Below is a small trained network, with its code and all its weights. Each question gives an input and a class and asks what happens when units are switched off, that is, made to give their printed mean instead of their output.

import numpy as np


def w(rows, s, z=0):
    codes = np.array(rows[::2]) - 128.0
    scale = np.full(codes.shape[1], s)
    scale[-1] = z or s
    return codes * scale


def f(y):
    return np.maximum(y, 0)


def log_softmax(a):
    a = a - a.max(-1, keepdims=True)
    return a - np.log(np.exp(a).sum(-1, keepdims=True))


def net(x, mask):
    res = np.array(x, float).reshape(1, 6) / 4 @ E
    y = f(res @ A[0][:, :-1].T + A[0][:, -1])
    res = res + np.where(mask, y, B[0][:, -1]) @ B[0][:, :-1]
    return log_softmax(res[-1] @ U[:, :-1].T + U[:, -1])


A, B = {}, {}
E = w([
[118,28,217,1,186],'x0',
[157,138,107,150,192],'x1',
[139,135,126,129,133],'x2',
[240,51,164,224,100],'x3',
[131,130,126,125,136],'x4',
[69,94,132,120,94],'x5',
],0.0078)
A[0] = w([
[63,103,166,119,177,78],'neuron 1',
[57,164,64,61,165,176],'neuron 2',
[170,150,111,215,101,141],'neuron 3',
[125,66,90,79,121,54],'neuron 4',
[129,68,211,45,153,19],'neuron 5',
[138,85,146,72,166,2],'neuron 6',
[86,175,95,185,87,59],'neuron 7',
[115,150,173,120,73,184],'neuron 8',
[138,168,164,85,74,88],'neuron 9',
[118,7,70,132,64,174],'neuron 10',
[119,182,137,67,109,115],'neuron 11',
],0.011,0.0062)
B[0] = w([
[206,204,65,48,110,174],'neuron 1',
[254,153,228,169,138,254],'neuron 2',
[170,159,170,47,85,248],'neuron 3',
[122,249,114,94,77,154],'neuron 4',
[122,214,65,152,3,224],'neuron 5',
[118,183,54,139,24,167],'neuron 6',
[155,190,53,59,36,202],'neuron 7',
[184,123,129,34,216,182],'neuron 8',
[190,101,125,162,243,145],'neuron 9',
[238,164,147,108,195,207],'neuron 10',
[208,148,151,199,135,179],'neuron 11',
],0.0081,0.0085)
U = w([
[64,208,9,132,14,77],'0',
[184,143,164,122,165,172],'1',
[161,155,50,55,219,245],'2',
[132,153,145,97,135,255],'3',
[128,149,148,68,149,241],'4',
[166,149,67,54,203,163],'5',
[2,50,196,95,204,15],'6',
[33,74,111,163,213,1],'7',
],0.009,0.0065)

Each question gives the input, the list of numbers given to net, and the class t.
The units are the neurons (one row each of A and B). Each row of codes is followed by its name. A weight is (code - 128) times the scale printed after its matrix; where a second scale follows, it is the last column's (A, B and U).
mask holds one flag per neuron, in row order. A switched-off neuron (its flag False) gives its mean, the last column of its row in B, instead of its output. The means were averaged over made-up inputs and are rounded, as every weight is.
A unit's drop is (log p(t) with every unit on - log p(t) with that unit switched off) / (log p(t) with every unit on - log p(t) with every unit switched off).
The circuit of an input: a set's keep is (log p(t) with only the set's units on - log p(t) with every unit switched off) / (log p(t) with every unit on - log p(t) with every unit switched off). Starting from all 11 units, units are removed one at a time, each time the one whose removal leaves the highest keep (on an exact tie, the one counted first), for as long as the keep stays at least 0.8.
circuit, biggest first: the units of the circuit, biggest drop first
top k neurons: the k neurons with the biggest drops, biggest first
drop when u is switched off: that unit's drop, to one decimal
input [-4,-6,-6,-4,-8,3], class 4: circuit, biggest first => [neuron 5]
input [6,2,6,-2,1,-5], class 0: circuit, biggest first => [neuron 5; neuron 6]
input [-6,-3,-1,4,8,8], class 4: top 2 neurons => [neuron 5; neuron 10]
input [8,6,-4,8,5,1], class 0: top 3 neurons => [neuron 5; neuron 6; neuron 2]
input [-6,-8,-7,2,8,0], class 2: circuit, biggest first => [neuron 5; neuron 8]
input [-4,-5,-3,-8,-8,-5], class 1: top 2 neurons => [neuron 2; neuron 11]
input [2,-8,7,4,-1,7], class 2: circuit, biggest first => [neuron 2; neuron 10; neuron 8]
input [-5,-2,-1,-3,1,7], class 5: top 2 neurons => [neuron 5; neuron 8]
input [4,2,2,-7,-2,-5], class 1: top 3 neurons => [neuron 2; neuron 11; neuron 7]
input [6,-1,-3,-3,1,3], class 0: top 3 neurons => [neuron 5; neuron 6; neuron 4]
input [8,8,8,1,4,-7], class 0: drop when neuron 5 is switched off => 0.3
input [-4,-7,3,-3,-8,6], class 4: drop when neuron 1 is switched off => 0.1
input [5,3,2,-6,-6,-3], class 1: drop when neuron 2 is switched off => 1.4
input [-1,-8,3,-6,5,8], class 2: circuit, biggest first => [neuron 8]
